In the rows, 128 means zero.
Each row has two labels, one from each of two sets.
[136 136 207 150 119  54 114 131  93 140 103  84 145 132 127 162 134 152
 123 130 130 123 167 133 167 131 108 129 147 130  98 108 138 135 183 137
 111 113 132 117 130 136 118 135 116] => sud deged
[156 143 132 129  81 118 116 134 131 142 133 115 122 138 117 140 123 122
 120 126 130 118 121 126 125 140 145 137 142 129 130 137 135 145 126 134
 115 125 120 118 131 132 149  97  98] => dezaz vele
[127 119 137 112 116 123 124 129 116 130 127 120 116 155 114 136 109 110
 102 118 134 135 122 120 132 118 146 134 140 114 120 133 129 131 111 127
 117 139 148 110 105 117 122 113 109] => sud zok
[124 128 158 120 120  89 123 127 102 127  84 119 119 149 111 120 106  95
 109 126 125 132 121 129 144 141 131 123 135 130 140 129 135 155 107 128
 121 146 152 114 133  97 124  98 125] => Faz vele
[128 126 220 121 131  92 124 132  82 144  94  98 133 154 144  95 133 112
 127 126 132 127 139 139 157 139 109  84 126 128 121 123 146 147 157 119
 108 142 113 130 105 111 111 168 126] => Faz deged
[149 133 130 121 119 121 111 139 123 130 124 107 112 132 109 150 113 118
 117 120 122 125 133 131 135 137 142 142 133 109 110 127 137 132 121 102
 115 124 139 106 128 137 131 120 109] => sud vele
[155 110 167 116 117  88 110 115 118 169 120 106 118 113 125 142 131 125
 118 139 128 120 134 126 124 142 135 114 145 106 120 133 120 105 142 122
 110 109 130 126 128 132 165  88  89] => dezaz vele
[143 122 156 110 109  87 114 144 117 159 118 103 123 129 120 143  98 119
 112 121 113 127 140 126 151 143 142 140 127 129 112 126 125 137 135 128
 119 131 145 104 118 117 139 124 105] => sud vele
[153 123 147  98 125 152 124 131 103 113 112 132 121 141 129 121 106 117
 102 131 137 105 157 134 139 140 145 136 141 116 118 139 135 129  91 147
  86 130 138 107 104 106 158 128  94] => sud zok
[132 130 158 101 122 101 124 136 107 104 108 129 142 129 109 142 105 119
 109 130 147 118 161 145 144 135 160 122 132 125 125 111 146 141 119 130
 104 143 134 107 124 106 121 118 116] => Faz zok
[167 128 179 118 113  94 117 123  96 165 121  99 118 146 111 116 105  88
  93 123 125 124 136 135 150 155 149 120 136 118 116 126 158 129 122 133
 106 135 130  99 127  91 134  96  99] => Faz vele
[117  99  29 112 135 252 129 134 139  97 129 169 106 136 133  89 122 101
 132 131 125 108  99 139 107 107 132 171 112 129 152 168 117 125  64 133
 142 143 132 137  88 128 141 137 154] => sud zok

Each row has two labels, one from each of two sets.
[134 147 148 127 111  94 140 102 130 123 119 144 133 125 122 133 129 119
 127 125 148 115  46 127 125 131 132 101 127 135 118 121 128 127 137 108
 113 127 139 110 121 131 133 136 140] => X E
[114 133 147 117  95 102 128  98 122  92 117 144 131 101 121 133 132 128
 132 135 113 105  27 121 125 120 122  89 125 124 107 130 124 112 133 101
 122 132 148 108 134 114 134 135 142] => X E
[109 144 145 121 101 103 128  86 128  86 120 150 133  84 118 130 141 128
 142 129 105 107  22 121 121 133 129  88 127 128 106 136 118 108 148 116
 132 124 139 108 136 105 143 138 138] => X E
[ 87 151 164 124 107 108 125 117 122  81 122 139 129  88 122 140 139 138
 139 125 122 131  26 136 144 128 113 127 113 112  98 140 142 110 130 118
 140 141 150 107 145 125 143 158 131] => Y E
[140 145 146 118  87  91 120  81 114 103 130 135 117 104 126 123 134 160
 134 139 114  94  45 127 129 130 136  94 128 128 149 123 127 112 122 113
 127 130 131 115 122 121 129 139 170] => X F
[ 93 155 161 102 115 131 126 115 127  77 107 132 134  84 114 119 144 139
 179 125 107 123 118 124 139 125 131 107 112 120 112 137 129 120 151  87
 152  97 127 112 144 132 145 133 122] => Y F
[ 96 156 152 113 116 126 134 121 125  98 120 141 138  89 117 118 139 130
 152 125 108 137  93 128 147 124 128 116 116 110 101 139 131 113 149  97
 147 120 146 116 138 124 140 129 123] => Y E
[116 145 147 119 107  97 126 100 130 103 116 142 131 109 124 126 136 129
 132 134 121 103  58 119 129 125 144  96 123 129 112 127 128 121 142 110
 117 115 141 113 129 128 139 136 136] => X E
[ 65 148 133 110 110 138 121 137 104 101 122 123 140 114 129 114 131 133
 130 139 151 123  91 132 144 118 127 130 104  96 109 140 143 118 125 115
 177 139 126 112 164 122 111 137 124] => Y E
[124 133 144 130  93  91  93 104 123  76 130 139 123  75 138 132 139 143
 128 135  69  99  40 119 133 125 121 111 126 135 115 134 127 108 126 115
  89 136 151 115 118 122 128 154 154] => X F
[129 165 151 118 134 139 134 125 111 105 118 136 142  92 122 117 133 128
 150 128 119 146 120 136 143 123 117 134 112  99 103 140 149 116 142 110
 170 133 132 115 139 125 144 119 122] => Y E
[118 129 152 123 130 135 130 132 125  78 124 136 138  66 119 128 146 128
 155 132  63 139 106 131 141 124 116 134 122 114 100 142 123 113 153 127
 138 119 142 117 127 141 154 142 122] => Y F
[119 141 180 106 134 128 117 140 153  74 127 114 116  83 121 120 139 142
 190 115  80 142 155 128 146 137 134 143 141 131 148 137 133 125 162 117
 161  79 102 119 130 156 148 151 126] => Y F
[102 147 165 119 138 119 120 138 136  96 126 124 120 119 131 135 127 147
 152 116 117 140 115 126 146 125 131 143 131 108 130 125 148 117 156 121
 120 102 121 111 129 134 141 144 127] => Y F
[130 151 152 122  95 112 133 107 133 112 131 144 126 101 117 137 139 128
 131 131 117 118  70 126 128 132 133 104 128 130 115 132 125 114 128  91
 123 127 156 122 121 123 135 125 137] => X E
[106 156 151 112 124 126 110 110 114  89 121 134 141 119 119 118 131 123
 148 136 117 122 109 134 141 122 132 124 115 113 110 140 132 126 150 100
 144 118 122 117 132 138 140 134 128] => Y E
[142 127 150 134 122 109 116 108 139  94 128 139 118  80 123 135 137 131
 140 117  63 122  74 125 130 132 122 120 139 134 129 130 123 134 138 139
 126 122 133 117 111 129 146 144 130] => X F
[ 83 153 161 116 114 131 116 139 113  93 125 116 129 100 134 117 132 142
 150 122 113 136 119 129 145 120 129 130 120 105 116 135 139 117 122  94
 137 121 136 119 150 127 115 138 133] => Y F
[116 142 135 123 103  98 126 100 132 104 120 145 129 108 133 137 140 131
 129 128 126 115  40 125 127 123 128  99 128 129  99 132 128 116 136  99
 100 124 148 107 124 124 136 132 138] => X E
[ 84 156 151  98 116 120 143 127 134 106 120 124 129 110 119 125 131 129
 153 131 154 130  64 132 133 122 132 106 126  95 108 143 136 118 132 112
 171 115 125 126 155 125 137 125 120] => Y E
[106 141 156 120 100  95 138  96 126 105 117 148 128  99 115 135 135 127
 128 138 137 108  22 123 127 122 125  93 126 126 105 139 123 115 144 112
 126 124 156 114 137 124 135 125 142] => X E
[133 151 145 114  80 104 119  77 122  87 116 134 118  76 129 135 139 154
 150 117  93 102  62 122 124 121 133  86 137 134 133 129 123 120 116  93
 129 128 139 114 118 118 130 138 147] => X F
[131 132 161 129  90  93 121 111 125  99 128 142 138  92 119 142 147 128
 131 135 101 122  38 122 135 129 110 114 124 129 110 127 130 115 136 102
 107 123 171 116 117 117 143 139 139] => X F
[ 91 145 149  60 116 121 139 129 117 106 124 131 136 106 114 120 129 121
 137 144 147 122  66 141 142 112 127 122 107 106 115 137 133 113 127 110
 161 130 129 133 149 127 124 126 116] => Y E
[ 73 155 152 103 129 138 130 138 117  95 109 123 144 113 120 120 138 135
 154 131 142 128 125 126 148 123 125 124 101  94 111 133 140 113 149  94
 153 109 133 115 151 130 134 132 124] => Y E
[ 92 162 138 102 118 135 129 115 120 104 117 128 150 112 117 113 133 130
 151 142 126 115 122 136 141 125 129 112 100 109 127 136 136 114 137  92
 154 118 125 123 125 135 125 127 132] => Y E
[ 62 145 156  99 130 162 137 152 111 105 123 118 128 108 129 121 130 129
 151 130 146 140 108 136 146 122 130 135 120 101 113 145 138 124 127 114
 173 125 132 115 155 126 124 132 116] => Y E
[129 155 152 107  93 125 150  75 132 109 119 140 114  91 117 119 143 123
 148 125 131 105  41 123 122 127 137  71 143 142 134 133 123 131 125 105
 172 118 122 122 132 125 140 121 139] => X F
[120 141 137 126 116 107 135 109 132 109 116 143 127 112 120 142 143 125
 137 126 121 128  55 123 126 126 123 100 125 136 102 133 135 112 158 106
 114 115 145 111 127 126 149 128 137] => X E
[ 80 144 145 117 151 150 114 152 115  88 127 129 146 121 126 126 133 144
 138 126 120 145 137 134 154 118 114 143 103 102  98 134 138 117 143 101
 126 123 142 116 157 132 132 139 123] => Y E
[109 158 142 122 134 121 126 122 119 105 119 137 144 114 120 129 133 127
 147 126 120 132 110 131 140 124 130 120 106 120 108 129 133 119 154  98
 137 118 132 118 132 133 144 140 125] => Y E
[153 125 138 139 118 102  98 101 133  94 126 137 123  94 128 140 139 130
 140 125  72 112  80 121 131 126 124 126 133 138 120 127 130 115 145 124
 102 124 140 113 118 132 144 149 141] => X F
[115 144 143 114  94 105 143 102 126 101 113 153 120  99 110 130 143 132
 136 138 127 118  41 127 132 128 127  83 128 134 112 127 121 113 141 101
 147 119 156 105 134 118 140 121 138] => X E
[131 141 153 120  89  85 134  86 127  96 120 149 117  90 115 144 147 130
 123 141 122 105  22 123 120 128 111  81 122 134 105 135 129 109 135  99
 117 131 155 113 124 121 144 136 144] => X E
[ 76 174 137 124 132 130 117 115 115  88 119 119 129 105 142 120 122 149
 139 117 127 123  98 132 132 113 130 122 123 100 118 137 146 122 142 126
 168 140 108 110 145 126 133 143 121] => Y F
[126 148 151 128 116  95 131  95 153 101 121 145 121 104 120 142 137 128
 136 125 117 120  32 119 126 121 126  99 126 134 114 126 129 115 161 117
 103 129 148 110 122 128 154 146 139] => X E
[ 93 143 156  94 111 140 109 136 136  90 116 107 120 101 138 114 122 135
 166 128 105 123 159 125 143 128 139 122 131 121 143 134 141 125 123  93
 152 103 115 123 139 133 117 142 112] => Y F
[139 141 158 123  97  97 146  99 136 110 125 154 121  85 107 145 145 119
 131 131 116 121  22 124 127 128 121  97 119 142 112 138 129 104 132 115
 135 135 163 116 120 125 145 129 141] => X E
[ 95 144 167 105 122 130 119 147 136  80 125 118 123  92 125 125 128 140
 160 128 113 128  97 132 146 122 126 135 133 117 122 140 134 125 146 121
 141 105 120 119 143 137 149 154 124] => Y F
[122 142 144 124 106  77 148  88 132 106 117 154 127 119 111 141 141 117
 115 128 147 100  22 125 118 119 120  83 123 136 106 133 124 117 156 122
 122 118 149 102 137 134 143 132 143] => X E
[100 141 144 112 119 129 135 126 124 101 121 136 134 106 119 125 134 132
 142 141 128 126  87 134 133 124 126 126 115 113 121 142 131 117 135 121
 146 126 139 127 143 129 134 134 124] => Y E
[134 148 152 129 118  97 137 103 132 109 110 151 129 114 117 146 140 125
 131 129 125 132  48 123 138 124 122 107 122 134 114 125 129 127 147 112
 181 130 148 114 118 129 152 127 135] => X E
[104 137 151 117  94  96 136  96 130  88 123 146 124  95 114 137 144 126
 130 139 122 104  22 122 116 123 121  89 131 135 111 144 119 120 144 125
 114 130 145 117 140 124 136 131 139] => X E

Each row has two labels, one from each of two sets.
[134 122 113 126 134 138 126 129 134 136 125 144 123 127 134 124 114 119
 115 126 122 110 134 132 119 123 130 139 128 132 123 155 143 138 142 149
 127 132 122 127 141 124 129 135 114] => Seno noni
[120 152 203 112 125 128 134 132 132 117 133 124 123 131 150 135 153 143
 132 126 118 116 120 109 144 133 122 113 123 122 145  84 109 131 139 110
 152 127 171 132 134 123 124 137 134] => rotek Tinu
[129 136 190 115 125 132 137 144 127 142 117 126 125 125 140 129 147 132
 123 127 116 116 132 105 132 134 125 114 122 127 132 109 106 125 125 113
 123 133 154 126 134 125 123 129 133] => Kup Tinu
[120  90 107 140 123 137 128 130 124 157 117 130 123 120 120 133 127 113
 110 134 107 121 139 138 108 127 132 143 108 132 120 154 133 125 133 126
 124 124  92 124 146 137 136 110 120] => Seno noni
[113 136 182 139 128 121 130 102 124 124 120 132 132 139 132 137 139 132
 122 129 106 148 110 124 126 135 129 101 110 126 133 116 109 107 143  97
 112 129 141 128 123 128 128 124 125] => Seno Tinu
[131  94 120 129 122 150 127 142 125 145 114 137 117 129 121 125 108 113
 130 136 120 116 157 136 116 127 122 135 113 134 120 163 128 129 133 134
 124 127 100 122 152 137 132 124 116] => rotek noni
[124  85  82 137 128 140 127 131 129 163 127 136 118 119 104 125 113 116
 102 136 144 128 166 142 107 122 130 149 111 133 112 176 147 123 134 161
 123 123  99 125 152 137 132 115 122] => rotek noni
[130  90 107 102 133 138 124 126 118 151 133 142 138 139 128 126 136 122
 201 127  61 128 144 132 113 133 137 159 112 131 119 139 152 143 150 109
 134 119  93 132 132 139 125 126 106] => marod noni
[135 126 120 115 134 129 126 148 117 184 159 122 132 119 123 115 160 123
 162 129  75 119 138 130 124 130 129 169 123 127 136 135 144 135 137 122
 144 118  95 127 111 132 132 112 120] => marod noni
[115 154 199 125 128 122 135 120 134 111 132 137 130 137 147 126 145 137
 135 129 102 125  98 124 132 134 136  94 122 127 142  87 112 124 141  81
 119 130 151 129 134 125 118 131 120] => marod Tinu
[136  99 121 115 128 134 130 144 128 165 133 141 125 121 114 134 132 123
 138 130 116 122 148 129 115 124 127 138 115 106 119 157 140 133 134 125
 136 127 113 125 138 134 129 127 123] => marod noni
[113 128 169 149 125 129 136 103 117 141 124 119 133 123 136 143 153 123
 103 141  86 135 119 126 121 145 127 118 112 130 134 123 103 105 139 106
  99 125 118 128 107 133 128 112 124] => Seno Tinu
[123 149 194 113 130 127 132 130 134 145 138 122 133 125 136 126 152 148
 138 120 132 134 123 106 143 136 128 102 116 123 135 109 101 126 128 109
 128 136 185 130 114 120 118 146 129] => marod Tinu
